[136 155 168 117  91 106] = pono
[136 155  74 117  91  91] = fede
[136 155 168 117  91  91] = dini
chg fede: [136 155  74 116  91  91] => 4, [117]
chg fede: [136 155  74 118  91  91] => 4, [117]

[114 135 115 119 109 152 157 130] : las
[154 173 161 175 117 137 152 138] : Poga
[111 162 142 103 158 155 119 153] : lufe
chg Poga: [154 173 161 175 117 137 153 138] => 7, [152]
chg Poga: [154 173 160 175 117 137 152 138] => 3, [161]
find: [161 175 117 137 152 138] => Poga
find: [162 142] => lufe
find: [161 175 117] => Poga
find: [152 138] => Poga
find: [115 119 109 152 157] => las

[121 128 109 130]  Poga
[166  79 110  97]  dini
[100 163  91 153]  gok
[163 100 133 114]  giz
[116 143 119 110]  pono
[139  90 101 105]  Fafuf
chg pono: [116 143 120 110] => 3, [119]
find: [163 100] => giz
chg pono: [116 143 118 110] => 3, [119]
chg gok: [100 163  90 153] => 3, [91]

[141 127 141 114 143 135 144 132 115 136 134 127 136 130 105 133 114 118
 112  98 128] -> rozor
[125 135 141 126 131 135 132 141 125 132 134 127 136 126 107 111 113 126
 131  98 121] -> pono
[124 135 143 122 131 135 132 141 125 132 134 127 136 126 108 112 114 126
 131  98 121] -> las
[141 129 135 113 142 135 142 132 115 137 144 127 136 128 104 134 114 120
 112  98 127] -> lufe
[141 127 136 114 143 135 144 132 115 136 127 134 136 130 105 133 114 118
 112  98 128] -> gok
[125 138 157 146 120 135 132 140 135 132 134 127 147 120  82  99 103 135
 131  76 106] -> Garib
[124 135 144 122 131 135 132 142 125 132 134 127 136 126 109 111 114 126
 131  98 120] -> dini
chg Garib: [125 138 157 146 120 135 132 140 136 132 134 127 147 120  82  99 103 135
 131  76 106] => 9, [135]
chg rozor: [141 127 141 114 143 135 144 132 115 136 135 127 136 130 105 133 114 118
 112  98 128] => 11, [134]
chg lufe: [141 129 135 113 142 135 142 132 115 137 144 127 135 128 104 134 114 120
 112  98 127] => 13, [136]
find: [125 138 157 146 120 135 132 140 135 132 134 127 147 120  82  99 103 135
 131  76 106] => Garib
find: [120 112  98 127] => lufe
chg rozor: [141 127 141 114 143 135 144 132 115 136 134 127 136 130 105 133 115 118
 112  98 128] => 17, [114]

[164 133 124 111  90 106  73 124 151 144 104 103] -> Garib
[133 123 151 109 145 119 100 146 160  98 125 160] -> zako
[164 133 124 111  90 106  73 124 151 164 111  86] -> pono
[151 164 124 111 164 106 133  90 124  73 145 123] -> Poga
find: [164 133 124 111  90 106  73 124 151 164] => pono
chg zako: [133 122 151 109 145 119 100 146 160  98 125 160] => 2, [123]
find: [164 124] => Poga
chg Poga: [151 164 124 111 164 106 133  91 124  73 145 123] => 8, [90]
chg zako: [132 123 151 109 145 119 100 146 160  98 125 160] => 1, [133]
chg Poga: [151 164 123 111 164 106 133  90 124  73 145 123] => 3, [124]

[121 143 141 132 165 143 116 121 125 137 112 137 136 127 118 117 123 153
 130 113  97 105 162 110 117 124 124 135 143 105 113 110] = Fafuf
[161 111  94  91  78 103 140 121 120 134  82 119  96  99 125 133 108 132
 150 133 118 114 137 116 141 114 151 101  97 135 122  88] = dini
[161  78  91 111 103  94 140 121 120 134  82 119  96  99 125 133 108 132
 150 133 141 118 116 114 114 137 120 109 155 143 123 161] = zako
chg zako: [161  78  91 111 103  94 140 121 120 134  82 119  96  99 125 133 108 131
 150 133 141 118 116 114 114 137 120 109 155 143 123 161] => 18, [132]
chg Fafuf: [121 142 141 132 165 143 116 121 125 137 112 137 136 127 118 117 123 153
 130 113  97 105 162 110 117 124 124 135 143 105 113 110] => 2, [143]
find: [161  78  91 111 103  94] => zako
chg dini: [161 111  94  91  78 103 140 121 120 134  82 119  96  99 125 133 108 132
 150 133 118 114 137 116 141 114 151 101  98 135 122  88] => 29, [97]
find: [103  94 140] => zako
find: [141 118 116 114 114 137] => zako
chg zako: [161  78  91 111 103  94 140 121 120 134  82 119  96  99 125 134 108 132
 150 133 141 118 116 114 114 137 120 109 155 143 123 161] => 16, [133]

[159  77 119 111 107 142 178 113] = las
[112 100 169  77 164 106 152 122] = pono
[159  77 119 111 107  99  97 112] = dini
[146 111 129 152 124  89 106 159] = zako
chg pono: [112 100 169  77 164 105 152 122] => 6, [106]
find: [152 124  89 106] => zako
chg pono: [112 100 170  77 164 106 152 122] => 3, [169]
find: [159  77 119 111 107  99  97 112] => dini
chg dini: [159  77 119 111 106  99  97 112] => 5, [107]

[139 111 108 128 151 154  96 152  97]  lufe
[127 130 105 126 144 139 114 129 116]  giz
[149 146 154 111 133 163 149 143 133]  zako
[142 120 110 123 149 148  97 140 106]  fede
[156  96 171 180 110 113 122 146 132]  rozor
[129 123 126 110 114 124 101 155 128]  Fafuf
[123 137 130 102 111 122 121 144 150]  Poga
find: [127 130 105 126 144 139] => giz
chg lufe: [139 111 108 128 151 154  96 152  96] => 9, [97]
find: [139 114 129 116] => giz
find: [121 144] => Poga
chg Poga: [123 137 130 102 111 122 120 144 150] => 7, [121]
chg rozor: [156  96 171 180 111 113 122 146 132] => 5, [110]

[ 87 150 125  96 131 139 111 131 115  92 101 105 148  99  93 128 134 143
 148 139 105 118 150 129 148 143 111  98 109 128 151 157 130 118 126 165
 109 107 153 138 142 112] = Garib
[133 135 103 125 149 142 138 105 109 131 135 127 136 132 137 127 109 166
 136 159 127 132 150 122 145 116 125 138 113 135 131 156 134 134 122 146
 133 129 136 119 123 112] = giz
[135 142 103 127 135 125 149 138 133 109 105 131 144 131 179 133 130 116
  79 131 134 129 105 130 104 140 149 176 153 133 140 105 128 128 151  84
 133 164 103 106 140 133] = pono
find: [139 105] => Garib
chg pono: [135 142 103 127 135 125 149 138 133 109 105 131 144 131 179 133 130 116
  79 131 134 129 106 130 104 140 149 176 153 133 140 105 128 128 151  84
 133 164 103 106 140 133] => 23, [105]
find: [133 135 103 125 149 142 138 105 109 131 135 127] => giz

[ 79  87 155 155] : fede
[ 85 145 144 134] : pono
[ 87 158 131 108] : Poga
[ 85 145 144 111] : giz
[ 73 115 161 139] : Fafuf
[143 132 131 118] : rozor
[ 79 104 156 148] : lufe
chg lufe: [ 79 104 156 147] => 4, [148]
chg Poga: [ 87 157 131 108] => 2, [158]
chg Poga: [ 88 158 131 108] => 1, [87]
chg lufe: [ 79 104 157 148] => 3, [156]
find: [104 156 148] => lufe
find: [ 87 155] => fede
chg fede: [ 79  87 156 155] => 3, [155]

[ 95 125 115 144 129 125 130 141  81] : Garib
[159 173 135 170 101 127 133 103  81] : lufe
[175 128 149 169  94  88 136 133  81] : pono
[138 156 131 157  96 133 113 109  81] : Poga
[ 81 111 127 149 158 112 167 150  81] : rozor
[ 88 136 108 130 139 154 139 126  81] : giz
[163 145 140 162 113 129 145 108  81] : gok
[130 138 138 157 131 125 159 121  81] : Fafuf
find: [138 157 131] => Fafuf
find: [ 88 136 133] => pono
chg pono: [175 128 149 169  95  88 136 133  81] => 5, [94]

[118 111 137 137 153 109 126 131 142 123 134 118 127 123 155 138 123 124
 121 159 115] : fede
[118 111 124 137 153 109 126 131 115 123 134 118 127 123 155 138 123 124
 121 159 115] : pono
[132 119 115 124 149 111 104 140 132 132 133 127 130 131 133 140 135 127
 137 135 112] : gok
[144 155 118 114  83 160 141 113 105 130 114 140 128 140  90 111 135 137
 134  79 153] : Fafuf
[112 100 139 141 172  95 117 139 150 124 139 114 127 119 169 146 121 121
 120 177 104] : giz
[124 105 119 130 173  93  96 148 143 131 140 121 131 125 153 150 132 123
 136 160  98] : Poga
[138 130 112 119 130 125 111 134 123 133 127 132 129 135 118 132 137 129
 139 115 123] : dini
chg fede: [118 111 137 136 153 109 126 131 142 123 134 118 127 123 155 138 123 124
 121 159 115] => 4, [137]
chg Fafuf: [144 155 117 114  83 160 141 113 105 130 114 140 128 140  90 111 135 137
 134  79 153] => 3, [118]

[114 125 142 116  98 149] -> las
[ 94 151 184 119  89 124] -> giz
[114 125 142 116 108 136] -> fede
[ 94 151 166 119  89 124] -> lufe
find: [114 125 142 116  98] => las
chg giz: [ 94 151 184 119  88 124] => 5, [89]
find: [114 125 142 116  98 149] => las
chg fede: [114 126 142 116 108 136] => 2, [125]
find: [ 94 151 184 119  89 124] => giz
chg giz: [ 94 150 184 119  89 124] => 2, [151]
find: [151 166 119] => lufe

[128 121 125 139 126 113 115 133 122 131 134 135 118 119 124 122 130 114
 113 118 140 116 130 128 137 122 129 128 117 128 142 119 136 127 126 142
 114 131 117 134 113 137 139 133 132 131 121 126 120 115 115 114 119 136
 118 133 129 144 120 138] : fede
[127 116 125 146 122 113 108 138 125 141 138 140 116 119 130 128 131 117
 113 112 145 115 130 126 143 125 127 135 110 132 150 123 144 133 130 143
 106 134 113 141 111 144 148 132 135 134 121 128 121 110 115 113 117 146
 119 134 127 148 120 141] : pono
[115 118 115 114 127 117 130 127 146 130 112 121 128 134 128 146 125 129
 132 134 123 133 135 130 136 124 125 143 115 125 135 147 135 145 127 124
 139 126 129 132 127 126 118 130 120 142 124 141 126 130 130 132 150 125
 132 126 137 126 133 130] : Fafuf
[122 112 113 133 120 128 121 124 142 137 120 125 119 123 141 131 124 124
 131 112 123 129 125 124 135 122 117 139 108 117 137 138 133 144 126 116
 117 118 122 133 119 118 132 112 111 131 122 129 137 115 123 127 119 130
 124 111 112 126 128 129] : dini
[150 140 133 151 140 145 139 132 129 123 140 137 122 129 134  99 137 115
 128 126 127 145 124 139 128 117 140 114 149 119 131 124 110 123 131 137
 129 122 132 133 126 114 140 120 115 120 133 113 143 120 123 137 104 120
 129 125 120 145 122 143] : zako
[ 98 104 107 116 106 112 126 135 172 155 103 136 126 145 144 148 140 133
 123 117 115 154 118 136 133 111 122 153 104 148 137 164 132 159 128 123
 123 119 124 135 124 124 132 120 126 144 107 138 122 122 128 134 161 120
 153 120 134 139 114 149] : giz
chg dini: [122 112 113 133 120 128 121 124 142 137 120 125 119 123 141 131 124 124
 131 112 123 129 125 124 135 122 117 139 108 117 137 138 133 144 126 116
 117 118 122 133 119 118 132 112 111 131 122 129 137 115 123 127 119 131
 124 111 112 126 128 129] => 54, [130]
chg giz: [ 98 104 107 116 106 112 126 135 172 155 103 136 126 145 144 148 140 133
 123 117 115 154 117 136 133 111 122 153 104 148 137 164 132 159 128 123
 123 119 124 135 124 124 132 120 126 144 107 138 122 122 128 134 161 120
 153 120 134 139 114 149] => 23, [118]

[145 149 115 128 156 149 135 140  92  94]  lufe
[150 145 149 115 128 156 148 135 140 113]  giz
[100  93 153 131 135 110  80 154 137 159]  gok
[130 110  93 131 153 135  79 141 100 112]  las
[151 140 139 119 116 143 133 112 146 149]  rozor
find: [150 145 149 115 128 156 148] => giz
chg gok: [100  93 153 131 135 110  80 155 137 159] => 8, [154]
chg gok: [100  93 153 131 135 110  79 154 137 159] => 7, [80]
find: [110  93 131 153 135] => las
find: [145 149 115 128 156 148 135 140] => giz
chg las: [130 110  93 131 153 135  79 141 101 112] => 9, [100]

